Below is a small trained network, with its code and all its weights. Each question gives an input and a class and asks what happens when units are switched off, that is, made to give their printed mean instead of their output.

import numpy as np


def w(rows, s, z=0):
    codes = np.array(rows[::2]) - 128.0
    scale = np.full(codes.shape[1], s)
    scale[-1] = z or s
    return codes * scale


def f(y):
    return np.maximum(y, 0)


def log_softmax(a):
    a = a - a.max(-1, keepdims=True)
    return a - np.log(np.exp(a).sum(-1, keepdims=True))


def net(x, mask):
    res = np.array(x, float).reshape(1, 5) / 4 @ E
    y = f(res @ A[0][:, :-1].T + A[0][:, -1])
    res = res + np.where(mask, y, B[0][:, -1]) @ B[0][:, :-1]
    return log_softmax(res[-1] @ U[:, :-1].T + U[:, -1])


A, B = {}, {}
E = w([
[154,95,172,183,215,70,214,103,111,70],'x0',
[121,149,103,156,137,103,94,94,254,66],'x1',
[135,40,158,203,145,218,97,198,166,129],'x2',
[216,132,98,129,32,121,156,204,115,39],'x3',
[62,111,112,189,120,34,56,173,78,115],'x4',
],0.0096)
A[0] = w([
[118,48,183,201,163,233,90,219,212,133,75],'n0',
[88,139,147,126,173,155,121,85,137,172,85],'n1',
[143,206,102,58,117,59,158,74,110,123,21],'n2',
[125,145,95,63,54,172,50,127,165,162,89],'n3',
[103,129,97,116,109,106,100,110,234,91,183],'n4',
[54,141,173,93,187,145,109,82,134,156,86],'n5',
[147,162,67,142,134,121,127,79,200,116,128],'n6',
[68,130,130,173,185,68,37,106,91,172,91],'n7',
[74,115,146,150,156,153,117,64,132,178,92],'n8',
[108,206,103,71,145,91,151,90,124,98,118],'n9',
[105,141,196,84,173,179,142,69,167,178,106],'n10',
[56,111,140,114,172,107,126,98,150,192,89],'n11',
[106,159,93,170,156,85,103,108,205,59,93],'n12',
[88,182,91,87,110,48,102,75,83,120,104],'n13',
[91,114,81,170,163,61,65,177,115,147,65],'n14',
[167,149,121,120,139,151,106,80,240,94,81],'n15',
[145,112,174,71,106,165,202,143,18,203,166],'n16',
[254,139,90,93,74,155,160,166,124,53,94],'n17',
[238,165,115,53,174,236,199,64,173,163,27],'n18',
[97,120,91,105,98,170,76,128,157,135,144],'n19',
[162,96,178,216,212,64,195,58,128,83,85],'n20',
[128,164,91,114,67,155,78,137,141,141,4],'n21',
[76,176,56,74,85,161,81,132,153,177,56],'n22',
[182,95,140,149,192,88,200,122,110,61,147],'n23',
[128,128,112,157,63,57,100,212,86,53,72],'n24',
[131,208,137,60,110,62,173,89,141,143,112],'n25',
[102,108,96,106,81,171,69,119,119,161,105],'n26',
],0.0078,0.0024)
B[0] = w([
[169,91,168,187,115,106,98,191,159,167,245],'n0',
[135,159,158,124,64,123,121,108,146,104,177],'n1',
[157,91,186,164,126,115,114,195,163,155,210],'n2',
[95,92,121,92,133,102,164,110,134,105,212],'n3',
[82,158,148,156,140,164,152,140,70,157,204],'n4',
[127,158,177,134,83,124,129,103,150,115,191],'n5',
[103,159,118,161,142,149,134,148,81,156,187],'n6',
[148,167,58,108,108,160,84,78,153,80,214],'n7',
[141,157,170,134,92,134,138,100,146,120,183],'n8',
[166,93,152,153,122,141,110,154,132,144,200],'n9',
[149,163,121,108,99,131,111,85,155,81,199],'n10',
[123,167,169,123,93,137,117,113,168,109,188],'n11',
[77,148,147,154,155,159,151,140,69,169,204],'n12',
[164,93,128,168,156,121,106,177,160,150,215],'n13',
[159,126,48,124,185,140,92,114,114,105,197],'n14',
[78,160,125,149,164,160,133,152,61,164,202],'n15',
[81,170,140,166,151,184,158,141,35,183,223],'n16',
[125,195,167,125,59,130,108,64,165,71,218],'n17',
[176,111,1,119,189,140,55,91,129,106,237],'n18',
[121,92,139,100,143,88,162,117,115,117,180],'n19',
[103,91,138,70,141,84,174,115,129,111,250],'n20',
[103,107,159,93,131,80,181,131,136,99,176],'n21',
[114,95,129,85,139,85,171,135,140,138,205],'n22',
[86,100,127,73,111,82,160,113,145,102,221],'n23',
[135,185,89,127,122,158,94,68,157,77,216],'n24',
[180,89,166,176,134,129,117,190,151,168,210],'n25',
[109,90,141,87,154,95,154,127,129,130,182],'n26',
],0.0096,0.011)
U = w([
[131,244,167,120,12,141,116,81,195,78,82],'0',
[205,23,185,209,134,123,102,227,177,165,82],'1',
[37,24,133,16,151,67,217,117,138,106,89],'2',
[160,155,13,117,191,158,57,87,139,101,254],'3',
[16,207,152,179,160,185,165,158,1,174,96],'4',
],0.0098,0.0055)

Each question gives the input, the list of numbers given to net, and the class t.
The units are the neurons (one row each of A and B). Each row of codes is followed by its name. A weight is (code - 128) times the scale printed after its matrix; where a second scale follows, it is the last column's (A, B and U).
mask holds one flag per neuron, in row order. A switched-off neuron (its flag False) gives its mean, the last column of its row in B, instead of its output. The means were averaged over made-up inputs and are rounded, as every weight is.
A unit's drop is (log p(t) with every unit on - log p(t) with that unit switched off) / (log p(t) with every unit on - log p(t) with every unit switched off).
The circuit of an input: a set's keep is (log p(t) with only the set's units on - log p(t) with every unit switched off) / (log p(t) with every unit on - log p(t) with every unit switched off). Starting from the 12 units with the biggest drops (on a tie, the unit counted first), units are removed one at a time, each time the one whose removal leaves the highest keep (on an exact tie, the one counted first), for as long as the keep stays at least 0.8.
units of the circuit, in order: the units of the circuit, biggest drop first
unit that matters most: the unit with the biggest drop
top k neurons: the k neurons with the biggest drops, biggest first
drop of u: that unit's drop, to one decimal
input [-5,2,-3,3,6], class 3: units of the circuit, in order : [n14]
input [6,2,-1,-3,7], class 3: top 2 neurons : [n7 n14]
input [6,-2,8,-8,-7], class 0: units of the circuit, in order : [n10 n1]
input [6,0,-6,3,-7], class 3: top 3 neurons : [n18 n0 n17]
input [-8,-7,-4,-1,-3], class 2: top 2 neurons : [n22 n3]
input [2,6,-6,-3,6], class 1: top 2 neurons : [n13 n2]
input [-4,4,2,-2,4], class 2: top 2 neurons : [n18 n16]
input [8,-5,-8,3,-7], class 1: top 2 neurons : [n25 n2]
input [-4,2,3,-4,-2], class 0: units of the circuit, in order : [n1 n8]
input [-7,-7,-8,3,6], class 1: top 3 neurons : [n13 n2 n25]
input [1,-4,-8,-7,0], class 1: top 3 neurons : [n25 n13 n2]
input [7,-8,4,2,-3], class 4: top 3 neurons : [n16 n3 n22]
input [-2,3,5,-7,8], class 3: top 3 neurons : [n14 n7 n17]
input [2,-8,0,-8,-1], class 0: unit that matters most : n10
input [3,2,0,-4,-2], class 0: drop of n10 : 0.1
input [8,1,-8,5,2], class 1: drop of n25 : 0.8
input [6,-5,0,5,4], class 2: drop of n20 : 0.4
